[188 148 106 143 124 184 155 142 120 136 135]  Kofaf
[155 142 119 106 148 184 155 142 120 136  87]  dimez
[143 124 188 106 148 184 155 138 120 136  87]  Peku
[143 124 188 106 148 184 155 142 120 136 104]  ton
start: [143 124 184 155 142 120 136 135] => Kofaf, 4
q: [143 124 188 106 148 184 155 142 120 136 104] => ton
start: [188 148 106 143] => Kofaf, 1

[ 96 161  63  66  71 180  74 186 181  74 172  83  69  88 118 137  64 173
 174  75 192  83 109  77 184 185 185 171 165  92  82 193  63 171 187 100
 171 157  73  83 133] = Tatet
[106 189 113  78 125 190 137 165 151 125 210 134  59  70 210 106 113 207
 174  54 173 135  94 157 162 162 165 118 179  90 157 136  96  88 162 173
 174 201 142 145 112] = Kab
[ 84 184 122 107 133 107 125  94 181 102 165 115 129  98 167 193 111  97
  77 102 106 115 123  92  81  75  80 192 136 162 179 174 142  96  90  88
 173 145 157 201  66] = laba
start: [192 136 162 179 174] => laba, 28
start: [184 122 107 133 107 125  94 181 102 165 115 129] => laba, 2
start: [142  96  90  88] => laba, 33
start: [102 106 115 123  92  81  75  80] => laba, 20
start: [107 133 107 125  94 181 102 165 115 129] => laba, 4
start: [ 63  66  71 180  74 186 181  74 172  83  69  88] => Tatet, 3
start: [179  90 157 136  96  88 162 173 174 201 142 145] => Kab, 29

[156 160 141 120 171] : los
[168 144 152 155 180] : Vovog
[201 194 165 125 190] : bilet
[138  85 143 151 192] : Kekor
[170 120 158 188 185] : vema
[138  85 143 196 172] : voru
[193 131 172 201 196] : Zibi
[168 144 152 155 181] : fure
[197 172 136 177 167] : gepin
q: [138  85 143 196 172] => voru
start: [196 172] => voru, 4
start: [172 201 196] => Zibi, 3
start: [ 85 143 151] => Kekor, 2
q: [168 144 152 155 180] => Vovog

[135 119 173 159  93 143 117  98 121 133 130 123 115 107 167 174 122 154
 157 134 130 128 142 164 150 127  74 158 168 109  79  94  77 191 102  76
 134  86 136 137 126  83 151 102  88 140  97  77 175 109 102 136 121 121
 123 166] = zul
[169 148 127  77 157 163 102 103 127 144 127 132 121 110 168 176 120 151
 163 134 137 134 146 169 148 126  77 157 163 108  73  94  80 203  98  73
 137  87 135 141 135  79 142 103  99 137 101  80 170  99  94 147 143 103
 121 163] = kel
[139 120 173 148  97 146 102 103 127 144 127 132 121 110 168 176 120 151
 163 134 137 134 146 169 148 126  77 157 163 108  73  94  80 203  98  73
 137  87 135 141 135  79 132 103 137 101  99  80 170  99  94 147 143 103
 121 163] = fubek
start: [ 99 137 101] => kel, 45
start: [130 123] => zul, 11
q: [169 148 127  77 157 163 102 103 127 144 127 132 121 110 168 176 120 151
 163 134 137 134 146 169 148 126  77 157 163 108  73  94  80 203  98  73
 137  87 135 141 135  79 142 103  99 137 101  80 170  99  94 147 143 103
 121 163] => kel
q: [139 120 173 148  97 146 102 103 127 144 127 132 121 110 168 176 120 151
 163 134 137 134 146 169 148 126  77 157 163 108  73  94  80 203  98  73
 137  87 135 141 135  79 132 103 137 101  99  80 170  99  94 147 143 103
 121 163] => fubek

[141 128 126 131 126 131 133 134 128 140  99 124 140 144 144 127 120 122
 134 135 130 125 111] -> nito
[132 127 126 135 126 131 133 134 128 137 133 124 138 145 121 127 136 122
 133 135 134 125 112] -> Vora
[148 127  96 122 133 134 133 152 128 164  45 124 191 147 159 108 117 122
 206 174 130 113  95] -> zuzin
[150 177 123 183 103 128 133 152 128 163  46 124 188 147 159 109 117 122
 201 168 130 113  96] -> bisa
[150 178 125 183 104 127 133 152 128 164  49 124 187 147 155 107 117 122
 201 168 130 112  99] -> pab
[132 127 126 131 126 131 133 134 128 139 125 124 137 142 133 127 130 122
 133 135 130 125 117] -> sadem
[128 133 152 128 163  46 124 189 147 144  66  70 140 159 162 127  48 122
 133 135 126 142  87] -> Vupab
[138 127 126 131 126 131 133 134 128 139 112 124 140 143 139 127 123 122
 133 135 130 125 116] -> fepi
[149 118 126 117 134 131 112 134 141 140  99 110 140 147 149 127  96 122
 133 134 127 132 106] -> Pugu
[200 127 156 126 166  43 133 173  46 152 204 165 155 172 166 132 142 153
 154 135 151 196 169] -> mek
[149 119 126 120 134 131 115 134 140 140  99 113 140 147 149 127 101 122
 133 132 127 129 106] -> Fil
start: [122 133 135 134 125 112] => Vora, 18
start: [128 133 152 128 163  46 124 188 147] => bisa, 6
start: [149 127  96 122 133 134] => Pugu, 15
start: [ 96 122 133 134 133 152 128 164  45 124 191] => zuzin, 3

[197 123 108 182 144] : nubol
[179 123 184 134 115] : pobel
[138 173 206 125 167] : pilam
[179 123 108 182 115] : Zug
q: [179 123 108 182 115] => Zug
start: [182 115] => Zug, 4

[209  68 199 138 114 106 164 202 148 166  82] = Tuv
[209  68 199 138 114 106 164 202 170 210 145] = zak
[103 149 197  66 214  70  93 165 180 167  95] = teb
[103 149 197  66 106 202 114 164 136 169 211] = nor
[182  98 127  63 126  46 183  72  54  62 176] = Vuvap
start: [ 63 126  46 183  72  54] => Vuvap, 4
start: [ 66 106 202 114 164 136] => nor, 4
start: [149 197  66 214  70  93 165 180 167  95] => teb, 2
start: [103 149 197  66 214  70] => teb, 1
q: [209  68 199 138 114 106 164 202 148 166  82] => Tuv
q: [209  68 199 138 114 106 164 202 170 210 145] => zak

